In the rows, 128 means zero.
Facts:
bebrom Ξ:fabror μ:924
bese Ξ:grofa μ:924
bifo Ξ:floves μ:693
bipla Ξ:puplake μ:670
bogril Ξ:broskol μ:670
bretos Ξ:fumis μ:693
bridro Ξ:nedrik μ:693
broskol Ξ:stestar μ:693
brubra Ξ:trasin μ:670
bruflu Ξ:movo μ:670
brupim Ξ:gite μ:693
brupir Ξ:dosko μ:670
brurok Ξ:fliple μ:670
bruvi Ξ:nava μ:670
dazak μ:924
degron Ξ:skefomol μ:693
dibrumem Ξ:dronol μ:924
diram Ξ:poner μ:693
dokobi Ξ:dibrumem μ:670
dosko Ξ:grisku μ:693
drepen Ξ:lerun μ:693
dribri Ξ:drepen μ:924
drifas Ξ:ravun μ:670
driflis Ξ:flisar μ:693
drivum Ξ:brubra μ:924
drole Ξ:bifo μ:670
dronol Ξ:klobek μ:924
drutru μ:693
dugubre Ξ:brupir μ:693
dumun μ:924
fabror Ξ:linil μ:670
fadem Ξ:plibo μ:670
falim Ξ:tager μ:693
fastifa μ:924
febrese Ξ:gegul μ:670
fitos μ:693
flefloda Ξ:drutru μ:670
flevu Ξ:febrese μ:693
fliple Ξ:triklom μ:693
flisar Ξ:puzi μ:924
floves Ξ:drifas μ:693
fludil Ξ:klipasar μ:924
flusta Ξ:ploskar μ:670
fluvun Ξ:fugin μ:924
fopi Ξ:bretos μ:670
fugin Ξ:dugubre μ:670
fumis Ξ:vibri μ:670
gakles Ξ:bruvi μ:670
gebres Ξ:niske μ:693
gegul Ξ:bridro μ:693
geretrik Ξ:pladrurir μ:693
gite Ξ:diram μ:924
greka Ξ:sturuk μ:693
gribror Ξ:pedra μ:693
grikla Ξ:bebrom μ:693
griskar Ξ:zepo μ:924
grisku Ξ:gebres μ:693
grofa Ξ:gakles μ:924
kefen Ξ:vevenom μ:924
kegru Ξ:lirik μ:693
kidir Ξ:fluvun μ:693
kladas Ξ:zoras μ:670
klimorir Ξ:nabre μ:670
klipasar Ξ:nogopen μ:693
kliplor Ξ:vasarar μ:924
klobek Ξ:flefloda μ:693
kloplo Ξ:lukem μ:693
lerun Ξ:soklas μ:670
lesel Ξ:tregel μ:693
ligrun Ξ:plestufek μ:670
linil Ξ:pafler μ:693
lirik Ξ:sezumom μ:693
losko μ:693
lukem μ:924
luplo Ξ:brurok μ:693
medo μ:693
miras Ξ:fastifa μ:693
movo Ξ:geretrik μ:693
nabre Ξ:flusta μ:693
nati Ξ:bogril μ:693
nava Ξ:stipli μ:693
nedrik Ξ:driflis μ:924
nedruso Ξ:skige μ:924
nezur Ξ:zimer μ:924
niske Ξ:fadem μ:924
nogopen Ξ:flevu μ:693
noklil Ξ:vonik μ:693
nubre Ξ:peplok μ:924
nunen Ξ:vefin μ:670
pafler Ξ:degron μ:924
pedra Ξ:bese μ:670
peplok Ξ:nedruso μ:924
pigroste Ξ:plopan μ:693
pimum Ξ:triklol μ:670
pitrabar Ξ:zaplo μ:924
pladrurir Ξ:kefen μ:693
plestufek Ξ:drole μ:670
plibo Ξ:plugrim μ:693
plogeflem Ξ:tredriskil μ:693
plopan Ξ:ligrun μ:693
ploskar Ξ:tuzis μ:693
plugrim Ξ:rofu μ:670
pluplo Ξ:skeflas μ:693
pluvobok Ξ:nunen μ:924
poda Ξ:fitos μ:924
poner Ξ:roklo μ:693
puplake Ξ:kidir μ:693
pustestor Ξ:noklil μ:924
puzi Ξ:skastibrom μ:924
ravun Ξ:dokobi μ:693
rofu Ξ:tedra μ:670
roklo Ξ:zamun μ:924
rutasi Ξ:luplo μ:693
sezumom Ξ:miras μ:924
sike Ξ:griskar μ:924
sirek Ξ:staplel μ:924
skastibrom Ξ:dumun μ:924
skatem Ξ:falim μ:693
skeflas Ξ:trigo μ:670
skefomol Ξ:bipla μ:693
skige Ξ:tadol μ:693
skipus Ξ:bruflu μ:670
skotrusti Ξ:nati μ:670
soklas μ:693
staplel Ξ:tiklis μ:670
stestar Ξ:kloplo μ:924
stigris Ξ:lesel μ:693
stipli Ξ:pustestor μ:693
stogro μ:693
sturuk Ξ:nezur μ:924
tadol Ξ:rutasi μ:924
tager Ξ:sirek μ:693
tedra Ξ:medo μ:670
tiklis Ξ:trarok μ:693
todrar Ξ:vaziplir μ:670
trarok Ξ:kliplor μ:924
trasin Ξ:pitrabar μ:693
tredriskil Ξ:pluplo μ:693
tregel Ξ:dazak μ:693
trigo Ξ:stogro μ:693
triklol Ξ:todrar μ:670
triklom Ξ:zilik μ:924
tuzis Ξ:vofis μ:924
vasarar Ξ:klimorir μ:924
vaziplir Ξ:pluvobok μ:924
vefin Ξ:skotrusti μ:924
vevenom Ξ:vokli μ:924
vibri Ξ:plogeflem μ:670
vofis Ξ:brupim μ:924
vokli Ξ:grikla μ:924
vonik μ:924
zamun Ξ:gribror μ:693
zanum Ξ:kegru μ:924
zaplo Ξ:pigroste μ:670
zepo Ξ:zistina μ:693
zilik Ξ:fludil μ:924
zimer Ξ:dribri μ:693
zistina μ:670
zoras μ:670

Known rows:
drivum: [116 123 130 121 121 126 116 128 121 130 117 123 122 106 124 128 124 115
 124 123 130 118 123 124 125 121 119 114 126 120 125 124]
fugin: [111 107 112 133 120 141 170 110 123 102 105 127 140  94 123 115 123 201
 127 171 122 116 126 117 108 120 129 111 153 104 123 125]
skastibrom: [116 128 143 121 144 126 111 106 122 126 116 124 124 127 124 134 113 147
 126 139 130 123 121 126 109 121 121 163 135 107 124 123]
bebrom: [115 116 124 116 123 130 161 177 126 128 207 118 123 119 116 155 116  93
 142 116 129 158 122 122 155 119 123 110 114 159 151 119]
niske: [167 111  82 123 144 163 132 167 120 101 112 120 132 115 124 115 116  91
 125 138 126 153 120 118 104 127 127 120 130 173 139 168]
flevu: [156 130 139 120 143 123 108 101 120 134 125 120 163 128 116 165 115 122
 138 156 131 116 122 140 106 157 128 110 159 108 124 121]
poda: [118 127 141 129 130 124 114 119 124 127 117 124 122 121 125 126 122 136
 125 120 128 126 121 123 112 122 122 123 125 127 125 123]
klobek: [151 162  77 121 126 125 170  99 122 131 131 120 118 160 117 116 119 129
 124 128 127 150 121 124 129 137 131 141 111 138 130 128]
fluvun: [108 106 118 134 116 138 186 101 124 106 107 127 136 102 118 116 125 197
 126 172 125 124 130 116 108 120 126 112 152 104 125 125]
vokli: [116 107  76 114 121 129 124 226 121 126 166 122 119 124 118 152 133 113
 144 107 129 133 119 122 160 118 125 110 105 177 147 119]
trarok: [118 131 148 130 122 122 179 105 137 130 110 127 118 235 202 116 110  92
 125 152 129 102 130 124 106 116 119 110 147 143 124 120]
rutasi: [142 141 124 166 108 124 108 178 125 106 114 128 133 109 120 114 150  90
 122 102 134 122 127 148 134 119 120 112 133 147 128 124]
linil: [110 120 163 126 122 129 197 125 140 133 210 123 124 101 113 149 116  95
 141 130 127 172 138 121 145 120 123 110 132 129 151 119]
pigroste: [112 107 225 115 122 125 115 171 157 157 114 118 125  97 160 143 152  99
 126 113 128  99 119 125 186 153 114 121 156 104 125 128]
diram: [125 127  71 118 114 125 112  99 146 133 158 127 139  98 122 131 137  92
 123 140 128 154 129 125 190 121 209 166 109 120 131 123]
flisar: [113 130 109 114 150 124 111 103 122 117 111 122 137 136 122 143 115 131
 135 163 126 113 130 121 107 133 124 195 128 105 123 121]
poner: [130 133  72 121 113 125 114 101 148 127 181 125 139 101 121 125 129  89
 123 139 128 147 142 121 191 120 200 170 109 119 132 124]
pimum: [119 122 116 123 120 126 117 120 124 125 121 127 124 129 125 118 124 117
 126 124 123 121 125 127 115 123 121 109 123 127 124 124]
fumis: [139 143 111 128 117 124 112 103 121 147 124 127 122 137 130 149 143 103
 135 103 126 176 157 124 108 123 120 105 106 106 122 156]
tuzis: [120 108  74 116 112 125 115  97 129 152 110 124 124  99 134 143 139 135
 126 155 124 131 114 138 168 120 199 116 116 141 125 126]
soklas: [113 132 216 150 158 133 106 128 134 130 116 141 115 124 120 122 137 192
 125 107 133 140 116 132 109 121 121 186 146 136 124 123]

Rows:
No name comes twice in this set of rows, the named rows included.
[117 125 133 127 118 125 175 100 133 136 114 126 121 222 199 120 112 104
 125 154 130 100 120 124 105 119 120 109 147 145 124 117] => kliplor
[111 136  98 124 117 123 112 151 123 104 112 120 124 129 127 116 122 105
 125 121 131 124 136 122 113 119 119 187 110 121 125 122] => sturuk
[115 117 149 120 123 129 183 150 131 133 215 125 123 107 118 154 117  91
 141 122 129 169 133 121 152 122 122 115 120 142 152 120] => fabror
[120 120 115 123 116 122 166 100 131 141 112 124 121 199 199 126 116 119
 126 157 127 104 117 123 106 118 123 108 145 143 124 122] => vasarar
[118 109  71 115 113 124 116 101 126 155 106 126 121 104 151 142 134 145
 125 157 124 119 114 145 154 118 187 107 126 142 124 124] => ploskar
[141 115 144 131 140 142 117 136 125 113 143 123 122 129 124 123 118 100
 126 121 126 149 121 121 113 123 124 125 132 150 132 134] => tedra
[120 114  96 117 120 130 144 204 124 127 188 118 121 124 117 156 125 103
 143 109 129 148 117 123 155 118 122 106 110 172 150 120] => grikla
[117 119  72 117 120 124 112 177 121 121 116 124 123 124 122 130 128 139
 128 114 128 110 118 123 129 123 122 117 107 148 128 124] => bruflu
[135 135 110 126 117 124 114 107 124 138 120 124 122 132 125 139 135 107
 129 106 125 159 147 124 107 123 121 111 109 107 124 141] => bretos
[120 110  84 116 112 123 119 100 125 155 111 119 122 125 166 140 123 155
 125 160 125 107 117 141 136 120 171 109 135 141 126 121] => flusta

The same elements again, as new rows of numbers:
Known rows:
rofu: [129 147 163 120 116 100 148 141 130 107 112 137 121 117 147 142 144  95
 132  98  98 140 117 102 110 140 153 101 118 143 124  92 111 104 124 146
 121 105 144 146 119 128 121 119 127 137 141 147 130 126 142 136]
lirik: [126 132 127 130 130 130 127 126 132 134 131 127 130 135 130 134 128 129
 133 132 122 125 129 127 125 134 132 131 128 129 125 131 127 126 131 128
 125 130 130 129 129 127 125 127 126 126 129 124 125 131 135 130]
fitos: [160  97 114 124  95 114 113 132 118  76  95 139  93  52 123  90 155 130
  99 110 173 148 104 136 180  93  97  89 137  88 134 132 168 135  75 120
 158 131  97 124 108 151 141 170 155 140 149 172 156  83  89 126]
grofa: [104 100 126 130 146 139 115 149 126 118 142 133 167 152 104  78 133 144
 128 120 132 155 140 119 111 144  91 144 106 132 204 122  44  84 179 126
 116 124 151  55 159 172 139 113 135 180 114 196 171 154 133 124]
pitrabar: [133 144 112 109 126 130 136 131 158 138 166 120 123 174 165  70 167 137
 133 122  97  94 138  95 121 142 113  92 151 123  73 132 136 122 170 145
 199 166 160 103 131 131 103 132 157  52 119 141  85 100 136 124]
bifo: [143 157 125 113 117 134 155 134 125 149 165 138  87 163 143 121 146 176
 135 154 103 110 150 178 114 104  91 108 103 123 142  78 138  81 140 148
 153 159 158 125 103  89 129 136 109  98 116  99 129 120  94 139]
skige: [125 108 152 161 185  93 132 151  97 109 167 122 109 147 136 171 147 211
 136 158 146 113  91  91 173 167 131 116 109 105  88 176 105 109 140 115
  88 151 131 160 145 117 113 167 143 159 168  71  74 143 161 100]
luplo: [104 119 165 151 170  73 131 139  83 110 150  97 106 128 133 187 128 200
 130 155 146 104 115  88 173 165 128 118 102 103 104 193  98 116 136 140
 109 148 121 148 164 134 117 164 137 149 168  41  95 137 160  85]
klimorir: [123 130 147 114 144 165 134 164 206 105 128 110 113 159 152 163  63 108
 108 139  96 168 112 128 127 124 164 102 110 134 131 117 164 161 151 123
  91 140  65 116 103 134 132 100 132 115  87 126 133 135 122  92]
zimer: [108 147  17 171 182 127 108  38 107 213  52  74 145 139 151 114 120 110
 129 159  96 188 136 135  69 160 136 118 203  91 126 158 145 122  99 129
 124 155 134 137 104 148 103 167 132 163 127 103 127 149 118 179]
pluvobok: [119 151 125 125  60 173 103 114 112 137 103 148 154  91 125 121  93 131
 128 152 114  88 116 136 100 104 151 129 146 134 139 122 136  97 140  93
  90 113 139 120 169 122 104 109 152 115 163  79  95 108 181 123]
medo: [160 101 124 122  91 105 119 136 117  71  93 143  89  46 129  92 161 120
 100 101 162 152 100 128 181 100 101  84 133  89 133 122 163 130  74 124
 152 127  97 128 106 152 141 166 158 144 153 178 156  82  90 128]
skatem: [125 127 129 131 132 134 128 128 138 128 124 120 127 135 130 132 120 128
 129 135 124 132 126 127 124 130 137 128 132 130 131 128 125 125 134 126
 121 132 129 126 123 129 126 121 129 129 124 125 124 129 128 125]
trigo: [130 133 130 118 104 111 106 133 125 114 116 132 120 103  97 139 156 147
 156 138 116 140 101 133 144 122 131 179 134 123  94 136 119 154 122 130
 155 123 133 139 103 126 122 110 141 114 107 164 129 146 116 128]
zamun: [121 134 104 123 158 127 114 134  92 182 151 162 165 146 117  97 115 145
 116 111 118 143 130 121 114 161  76 131  99 131 139 127 102 131 135 129
 116 113 117 116 183 172 133 143 140 173 104 184 157 179 151 134]
kloplo: [130 132 128 122  94 145 115 126 121 118 116 140 133 100 125 116 118 127
 121 132 132 111 120 131 126 111 130 121 135 125 132 125 139 119 129 115
 120 122 126 121 146 133 122 123 142 123 146 111 122 109 142 122]
bretos: [126 140 130 122 115 118 109 132 129 125 120 127 126 124  98 148 150 147
 163 144 109 137 108 133 132 129 139 185 132 131  95 134 111 151 133 132
 145 124 142 140 107 121 117 103 135 116 107 152 125 153 124 130]
klipasar: [ 63 139 149 102  78  93 128  90  92 176  76  62 131  95 133 131  70  86
 116  95 145 111 192 127 122 118 135 146 102 153 163 174 114 156 107 181
 180 108 112  89 143 123 145 100  92  83 126  92 166 115 113 108]
kidir: [157 134  90 125 181 122 127 117 181 137 107 141 132 162  88 156 163 110
 152 151 203  63 152 110 143 123 120 121 173 151 171  97 127 213 136 108
 122 142 154 139 149 156 157 125  90 124 128  96 146 117 138 132]
nunen: [118 155 125 123  51 180  98 117 107 132  97 153 157  85 124 120  95 131
 128 155 114  84 118 136  96  99 152 131 150 133 143 122 137  96 146  91
  87 112 137 119 173 125 104 109 155 110 171  71  93 102 186 121]
ravun: [140 153 133 127 117 134 157 132 101 156 145 145  82 140 113 166 122 185
 136 168 113 132 143 216 112  88 101 133  81 129 186  61 132  72 110 142
 103 139 148 145  99  77 149 132  84 153 122  78 159 143  83 147]

Rows:
No name comes twice in this set of rows, the named rows included.
[156 127  90 125 181 132 126 117 180 133 123 141 139 161  83 156 158 111
 149 154 211  57 159 118 149 121 114 134 175 149 168 106 129 215 134 110
 125 144 149 133 154 155 159 123  86 120 125  89 147 116 134 128] => puplake
[109 105 116 131 149 137 115 141 120 135 144 138 171 153 107  80 127 144
 125 120 131 155 139 121 111 148  86 138 103 130 190 124  52  95 169 127
 117 121 145  66 165 176 135 121 139 178 114 195 170 156 136 127] => bese
[128 127 132 135 141 124 129 131 123 127 135 126 127 138 130 135 131 140
 131 134 130 127 121 122 133 134 132 131 124 127 124 137 124 122 134 123
 118 131 130 136 131 124 123 131 131 134 133 122 116 132 136 123] => nubre
[144 155 125 107 114 134 154 138 134 149 170 134  91 171 153 103 153 172
 134 147  96 104 152 158 111 110  93  97 115 122 117  88 140  87 149 151
 174 167 164 117 108 100 120 140 124  79 118 106 113 114 102 137] => drole
[124 113 145 155 174 101 132 147 105 114 159 126 114 146 132 164 145 194
 138 154 145 114  98  98 162 158 134 120 113 110  93 166 110 109 141 112
  95 147 131 154 139 116 117 158 141 152 158  86  80 141 157 108] => nedruso
[136 153 113 101 121 131 148 136 154 140 180 124 109 183 168  62 175 153
 134 130  88  89 151 108 119 134  99  83 145 117  74 116 143 107 176 153
 214 176 170 102 123 117 104 138 154  37 117 135  87  96 121 127] => plopan
[160  98 114 120  89 107 105 133 118  74  90 141  90  44 110  95 167 137
 110 114 168 153  95 137 187  94  97 107 139  90 121 133 163 145  74 119
 166 132 100 127 100 149 137 160 161 138 138 179 157  92  86 127] => stogro
[135 131 131 129 117 128 135 131 116 130 122 136 109 114 117 146 125 147
 125 141 133 137 131 168 131 107 116 129 106 124 156 102 134 113 105 126
 110 128 124 136 118 115 143 138 112 149 128 110 147 131 105 135] => flefloda
[123 137 147 110 143 157 134 160 189 120 136 124 115 157 147 160  59 109
 106 132  92 157 116 131 131 127 154 104 107 135 118 123 174 173 139 125
  96 134  58 128 119 136 133 102 131 112  82 126 133 143 131  92] => nabre
[155  99  91 133 110 114 109 112 111  96  77 128  94  47 128  85 157 126
  97 114 165 163 105 137 170 101  96  86 152  78 133 138 175 137  70 119
 157 138  99 126 105 155 135 176 159 149 148 167 158  89  83 139] => soklas
[120 138 127 130 102 145 118 117 125 134 121 136 137 118 127 129 115 130
 131 139 121 115 122 130 111 121 142 133 135 131 132 127 127 114 138 114
 113 124 134 124 142 123 119 118 135 121 141 107 116 121 149 128] => triklol
[136 143 137 132 125 133 149 130 103 150 129 141  99 129 109 173 112 170
 136 158 124 139 141 201 114  98 112 142  88 133 186  79 126  84 108 135
  89 127 134 149 105  87 148 131  87 167 125  82 160 148  94 143] => dronol

The same elements again, as new rows of numbers:
Known rows:
tedra: [159 110 138 148 118  98 122 122 115 107 120 142 163 124 110 125 121 122
 159 148 118 112 106 156 186 145 110 112  87 111 160 177 102]
rofu: [164 110 140 152 119  96 121 121 112 106 119 142 170 123 107 126 118 120
 161 150 116 108 104 160 195 147 104 111  81 107 163 186  99]
drivum: [121 142 106 112 130 145 145 133 123 110 136 126 110 111 121 115 139 126
 128 116 151 145 142 115 160 150 122 148 139 129 135 112 118]
geretrik: [ 92 131 131  96 152 124 117 155 164 145 111 124 105 164 159 118 128 134
 140 160 128 111 132 151  96 126 151 156 216 102  70  98 157]
drutru: [120 139  99 109 124 145 150 134 126 106 146 126 111 105 116 116 144 126
 128 119 156 149 149 108 176 143 121 154 139 126 140 113 108]
fluvun: [144 100 146 134 133 101 112 149 138 121 119 152 154 147 139 114 107 111
 162 186 110 102  84 182 190 144 113 132 142  66 119 182 103]
driflis: [104 118 107 186 145  85 180 121 207 146 191 150 168 104  96 157 112 154
 103 146 127 175 166 107 108  28 188 121 145 139 148 176  99]
zilik: [167 164 152 173 185 173 170 141 140 141 154 137 163  72  93 168  66 103
  89  95 126 137 107 148  86 136 176 124 115 143  97 134 147]
febrese: [126 134 122 190 164 113 183 128 192 148 187 150 172  88  90 166  91 136
  93 130 128 169 148 120  95  55 192 124 135 141 130 170 112]
gegul: [119 128 116 190 159 104 185 127 200 148 190 150 170  91  92 166  97 143
  94 136 127 172 155 116  99  43 193 123 140 143 134 171 108]
brurok: [184 176 165 160 191 198 157 142 111 134 134 132 154  71  95 166  62  89
  92  79 127 118  88 161  85 177 162 124 105 143  83 117 165]
bifo: [113 153  76  92 126 169 162 144 119  86 159 128  90  86 111 104 151 119
 124 111 180 172 159  94 213 163 112 177 152 124 144  96  94]
grikla: [ 88 124 134  92 157 123 114 166 174 149 111 134 107 174 170 113 119 130
 144 179 123 104 118 165 106 128 152 164 237  80  57 107 154]
vaziplir: [ 94 145  89 131 164 137  66 136 131 138 137 140 124 145 171  95 180 120
  92  93 132  44 107  83 110 116 124 100  92 178 123 169 104]
skipus: [104 134 130 106 145 127 123 145 151 140 116 128 111 151 147 120 129 134
 135 145 130 116 133 144 103 131 145 146 184 114  90 106 150]
gite: [132 103 142 122  70 138 106 106 100 162 109 105 103 134 170 134 101 116
 104 142 107 198 109 107  99  85  78 132  88 120 133 102 140]
tager: [110 156 152 128 125  85 143 101  99 133 103 151  87 153 154  86 122 138
 121 118 129 206 124 141  98 143 113 113 103 146 131 151 144]
gakles: [153  68 115 116  59 179  78 125 128 158 116  65 155 108 134 188 112 114
 122 149 102 107 129  90 122  59  85 149 102 113 140  60 138]
bipla: [123 105 143 119 142 111 111 159 153 132 118 147 139 158 156 114 109 114
 156 190 113 103  89 179 163 140 125 142 180  64  92 158 117]
bogril: [ 88 147  83 132 167 138  59 139 132 138 138 141 122 145 174  92 186 117
  88  91 132  36 104  78 109 115 123  95  90 185 123 173  98]
flusta: [114 138 156 125  94  99 131  94  86 153 103 140  74 153 175  91 104 130
 106 129 116 239 108 127  86 117  86 116  84 135 132 137 145]

Rows:
No name comes twice in this set of rows, the named rows included.
[165 160 154 132 164 176 136 137 101 128 116 124 134 102 112 144  94 103
 114  93 129 110  99 152 104 179 138 126 111 136  98 109 159] => nubre
[118 148  92 103 127 156 155 140 121  98 147 128 101 100 114 110 145 124
 128 113 164 157 151 106 186 157 118 162 143 126 140 103 106] => pitrabar
[120 142 103 107 128 149 146 133 121 106 141 127 109 107 119 114 142 126
 128 117 157 147 146 112 170 151 120 152 141 129 136 107 114] => brubra
[107 119 108 189 149  88 184 125 207 148 192 149 169 100  95 161 109 151
  98 144 126 176 162 108 104  29 190 122 144 141 145 177 101] => nedrik
[128 111 146 121  75 131 111 104  97 161 108 113  96 136 170 125 100 120
 103 138 109 207 108 112  96  91  76 128  88 123 132 110 142] => brupim
[109 157 154 127 123  81 146  99  94 137 100 154  79 157 158  82 120 141
 119 117 128 215 120 143  91 144 111 112 100 146 132 153 146] => sirek
[105 115 139 105 150 118 113 165 166 142 117 141 121 166 166 111 112 119
 151 188 116 105 102 172 136 134 139 155 213  68  71 134 136] => pafler
[140  88 133 119  62 154  95 111 107 165 114  92 118 124 161 153 102 113
 105 146 104 175 112  99 105  74  76 139  90 116 135  87 139] => poner
[151 153 139 182 179 150 177 136 164 145 170 142 166  77  91 170  74 116
  88 108 129 152 123 138  88 101 184 122 126 142 110 149 132] => klipasar
[100 133 132 103 146 127 122 147 155 140 114 125 112 158 149 121 128 134
 135 151 127 114 133 143 101 126 148 151 194 112  85 104 153] => bruflu

